Below is a small trained network, with its code and all its weights. Each question gives an input and a target symbol and asks what happens when units are switched off, that is, made to give their printed mean instead of their output.

import numpy as np


def w(rows, s, z=0):
    codes = np.array(rows[::2]) - 128.0
    scale = np.full(codes.shape[1], s)
    scale[-1] = z or s
    return codes * scale


def norm(h):
    return h / np.sqrt((h * h).mean(-1, keepdims=True) + 1e-5)


def f(y):
    return y / 2 * (1 + np.tanh(0.7978845608 * (y + 0.044715 * y**3)))


def softmax(a):
    e = np.exp(a - a.max(-1, keepdims=True))
    return e / e.sum(-1, keepdims=True)


def log_softmax(a):
    a = a - a.max(-1, keepdims=True)
    return a - np.log(np.exp(a).sum(-1, keepdims=True))


def net(x, mask):
    ids = ['ΛΞΠΣΦΨΩαγδεζημτ'.index(c) for c in x.split()]
    T = len(ids)
    res = E[ids] + P[:T]
    u = 0
    for l in range(2):
        q, k, v = (norm(res) @ M[l].T for M in (Q, K, V))
        z = softmax(np.where(np.tri(T) > 0, q @ k.T / 2**0.5, -1e9)) @ v
        res = res + np.where(mask[u], z, O[l][:, -1]) @ O[l][:, :-1]
        u += 1
        y = f(norm(res) @ A[l][:, :-1].T + A[l][:, -1])
        res = res + np.where(mask[u : u + 16], y, B[l][:, -1]) @ B[l][:, :-1]
        u += 16
    return log_softmax(norm(res)[-1] @ U[:, :-1].T + U[:, -1])


Q, K, V, O, A, B = {}, {}, {}, {}, {}, {}
E = w([
[165,51,95,143,139],'Λ',
[125,54,142,194,168],'Ξ',
[99,106,180,148,166],'Π',
[166,132,112,114,81],'Σ',
[77,76,90,191,186],'Φ',
[179,145,171,144,101],'Ψ',
[156,161,143,93,123],'Ω',
[82,54,83,182,171],'α',
[178,135,187,150,101],'γ',
[107,138,104,171,102],'δ',
[162,145,109,108,93],'ε',
[83,167,132,142,114],'ζ',
[167,212,246,106,140],'η',
[136,114,50,45,156],'μ',
[105,143,109,170,104],'τ',
],0.0011)
P = w([
[4,33,136,34,4],'0',
[62,70,115,57,50],'1',
[85,98,114,74,66],'2',
[105,109,114,93,83],'3',
[120,124,119,115,87],'4',
[133,136,120,140,92],'5',
[141,149,127,161,92],'6',
[146,160,124,179,98],'7',
[153,165,131,195,105],'8',
[167,179,143,218,116],'9',
],0.00044)
Q[0] = w([
[24,167,192,193,102],'0.h1',
[156,1,99,63,211],'0.h1',
],0.0042)
K[0] = w([
[129,96,228,208,184],'0.h1',
[73,88,62,2,104],'0.h1',
],0.0041)
V[0] = w([
[137,206,18,97,94],'0.h1',
[141,251,154,168,87],'0.h1',
],0.0016)
O[0] = w([
[11,80,254,153,87,95],'0.h1',
[126,33,118,15,124,2],'0.h1',
],0.0013,9.4e-05)
A[0] = w([
[136,127,120,139,126,154],'0.n1',
[128,128,128,128,128,128],'0.n2',
[122,248,169,92,106,81],'0.n3',
[128,128,128,128,128,128],'0.n4',
[131,149,160,179,121,131],'0.n5',
[123,132,137,118,134,117],'0.n6',
[128,128,128,128,128,128],'0.n7',
[128,128,128,128,128,128],'0.n8',
[108,132,221,224,133,163],'0.n9',
[127,131,153,108,146,147],'0.n10',
[128,128,128,128,128,129],'0.n11',
[128,128,128,128,128,128],'0.n12',
[189,96,49,206,107,145],'0.n13',
[128,127,127,129,127,126],'0.n14',
[113,134,215,97,175,253],'0.n15',
[128,128,128,128,128,128],'0.n16',
],0.0016,0.00042)
B[0] = w([
[116,128,126,115,132,148],'0.n1',
[128,128,128,128,128,128],'0.n2',
[128,2,62,193,184,243],'0.n3',
[128,128,128,128,128,128],'0.n4',
[74,121,99,89,143,169],'0.n5',
[134,124,130,137,120,114],'0.n6',
[128,128,128,128,128,128],'0.n7',
[128,128,128,128,128,128],'0.n8',
[57,82,21,15,117,251],'0.n9',
[136,122,119,133,91,112],'0.n10',
[128,128,128,128,128,129],'0.n11',
[128,128,128,128,128,128],'0.n12',
[26,153,196,14,236,159],'0.n13',
[127,129,127,128,130,128],'0.n14',
[77,103,37,132,13,178],'0.n15',
[128,128,128,128,128,128],'0.n16',
],0.00087,0.00025)
Q[1] = w([
[219,55,157,2,194],'1.h1',
[237,72,154,17,202],'1.h1',
],0.0043)
K[1] = w([
[18,136,27,2,55],'1.h1',
[44,144,14,10,59],'1.h1',
],0.0031)
V[1] = w([
[151,225,204,192,132],'1.h1',
[163,2,163,191,151],'1.h1',
],0.0017)
O[1] = w([
[123,153,144,46,65,2],'1.h1',
[90,93,6,90,126,62],'1.h1',
],0.002,0.00092)
A[1] = w([
[148,141,141,165,192,85],'1.n1',
[126,53,205,76,79,2],'1.n2',
[98,107,170,168,124,98],'1.n3',
[131,162,222,49,80,177],'1.n4',
[127,129,129,126,129,132],'1.n5',
[125,128,123,91,97,240],'1.n6',
[145,157,120,156,145,107],'1.n7',
[239,189,117,59,131,129],'1.n8',
[135,39,112,4,160,103],'1.n9',
[136,187,131,194,115,78],'1.n10',
[140,173,128,164,177,51],'1.n11',
[170,79,180,117,183,180],'1.n12',
[148,133,59,137,179,39],'1.n13',
[105,48,70,138,149,161],'1.n14',
[128,128,128,128,128,128],'1.n15',
[74,148,109,86,110,105],'1.n16',
],0.0028,0.00099)
B[1] = w([
[156,192,106,137,96,161],'1.n1',
[46,195,134,198,129,46],'1.n2',
[125,83,88,77,126,208],'1.n3',
[121,198,150,132,253,170],'1.n4',
[129,127,128,130,130,129],'1.n5',
[198,127,125,159,184,188],'1.n6',
[119,146,118,173,129,146],'1.n7',
[104,14,156,89,152,102],'1.n8',
[111,68,110,235,109,14],'1.n9',
[154,81,97,198,133,205],'1.n10',
[130,172,129,196,99,127],'1.n11',
[86,168,52,79,138,179],'1.n12',
[21,188,167,133,137,98],'1.n13',
[137,108,157,100,221,253],'1.n14',
[128,128,128,128,128,128],'1.n15',
[191,111,135,55,124,118],'1.n16',
],0.0015,0.00056)
U = w([
[46,2,56,124,234,238],'Λ',
[66,221,31,117,197,182],'Ξ',
[186,225,102,240,81,175],'Π',
[137,163,127,137,147,27],'Σ',
[149,114,81,152,40,114],'Φ',
[155,124,150,64,104,89],'Ψ',
[158,102,142,135,130,19],'Ω',
[138,102,87,144,55,82],'α',
[228,96,103,13,80,154],'γ',
[110,91,155,141,92,30],'δ',
[130,113,156,116,135,2],'ε',
[6,161,255,117,51,202],'ζ',
[184,224,232,80,218,174],'η',
[155,64,184,124,147,48],'μ',
[98,66,173,152,64,68],'τ',
],0.0062,0.0036)

Each question gives the input, a string of symbols that net reads in full, and the target symbol t.
The units are the heads (2 rows each of Q, K, V and O) and the neurons (one row each of A and B). Each row of codes is followed by its name. A weight is (code - 128) times the scale printed after its matrix; where a second scale follows, it is the last column's (O, A, B and U).
mask holds one flag per unit, layer by layer, with each layer's heads first. A switched-off unit (its flag False) gives its mean, the last column of its rows in O or B, instead of its output. The means were averaged over made-up inputs and are rounded, as every weight is.
A unit's drop is (log p(t) with every unit on - log p(t) with that unit switched off) / (log p(t) with every unit on - log p(t) with every unit switched off).
The circuit of an input: a set's keep is (log p(t) with only the set's units on - log p(t) with every unit switched off) / (log p(t) with every unit on - log p(t) with every unit switched off). Starting from the 12 units with the biggest drops (on a tie, the unit counted first), units are removed one at a time, each time the one whose removal leaves the highest keep (on an exact tie, the one counted first), for as long as the keep stays at least 0.8.
units of the circuit, in order: the units of the circuit, biggest drop first
unit that matters most: the unit with the biggest drop
k most important neurons: the k neurons with the biggest drops, biggest first
top k neurons in layer l: the k neurons of layer l with the biggest drops, biggest first
drop of u: that unit's drop, to one decimal
input μ ζ Φ η μ, target Ξ: 3 most important neurons : [0.n9 1.n13 1.n12]
input Π μ γ, target Π: top 3 neurons in layer 1 : [1.n14 1.n16 1.n12]
input δ ζ Φ Φ Φ γ Π, target Λ: units of the circuit, in order : [1.h1]
input Π μ δ, target Π: top 2 neurons in layer 1 : [1.n8 1.n9]
input Λ α Π ζ, target Π: units of the circuit, in order : [0.h1 1.n12]
input ε ζ ζ ζ ζ μ ζ η μ ζ, target η: units of the circuit, in order : [1.h1 1.n4 0.h1]
input μ γ γ ζ ζ Ξ ζ Ξ ζ Σ, target η: units of the circuit, in order : [1.n4 0.h1 0.n13 1.h1]
input ζ Π ζ μ μ ε ζ ζ Π μ, target Π: top 3 neurons in layer 1 : [1.n11 1.n1 1.n14]
input ζ ζ Ξ ζ μ ζ ζ η ζ Σ, target η: units of the circuit, in order : [1.n4 1.h1 0.n13]
input Ω η μ τ ζ τ, target η: 2 most important neurons : [1.n4 0.n13]
input μ ζ ε, target η: units of the circuit, in order : [1.n4 0.h1]
input Φ ζ ζ γ μ γ ε δ ζ, target γ: units of the circuit, in order : [1.h1 0.h1 1.n16]
input ζ μ τ ζ Σ Σ μ ζ, target ζ: 2 most important neurons : [1.n8 1.n9]
input ζ ζ ζ ε, target η: units of the circuit, in order : [1.n4 1.h1]
input τ ζ γ ζ Φ μ η ζ, target η: units of the circuit, in order : [1.h1 1.n4 1.n12 0.h1]
input ζ ζ γ, target η: top 2 neurons in layer 1 : [1.n4 1.n2]
input ε Σ μ ζ ζ μ γ ζ Π, target Λ: unit that matters most : 0.n15
input ε μ ε, target Π: top 3 neurons in layer 1 : [1.n2 1.n14 1.n8]
input ζ ζ μ μ ζ Π μ Ω Π, target Ξ: 3 most important neurons : [1.n8 1.n12 1.n1]
input μ Λ ζ, target Λ: units of the circuit, in order : [1.h1]
input ε γ ζ α Ξ δ, target Ξ: 3 most important neurons : [1.n13 0.n13 1.n8]
input μ η Π ε Φ ζ μ Π, target Ξ: 2 most important neurons : [0.n9 1.n12]
input ε ζ Π μ μ Ω, target Π: 2 most important neurons : [0.n3 1.n16]
input γ μ δ, target γ: top 2 neurons in layer 1 : [1.n16 1.n9]
input Ξ μ ε γ μ, target Ξ: 3 most important neurons : [0.n9 1.n12 1.n13]
input γ μ ζ δ, target γ: drop of 1.h1 : 0.2
input μ ζ μ ζ ζ δ ε ζ, target ζ: units of the circuit, in order : [0.h1]
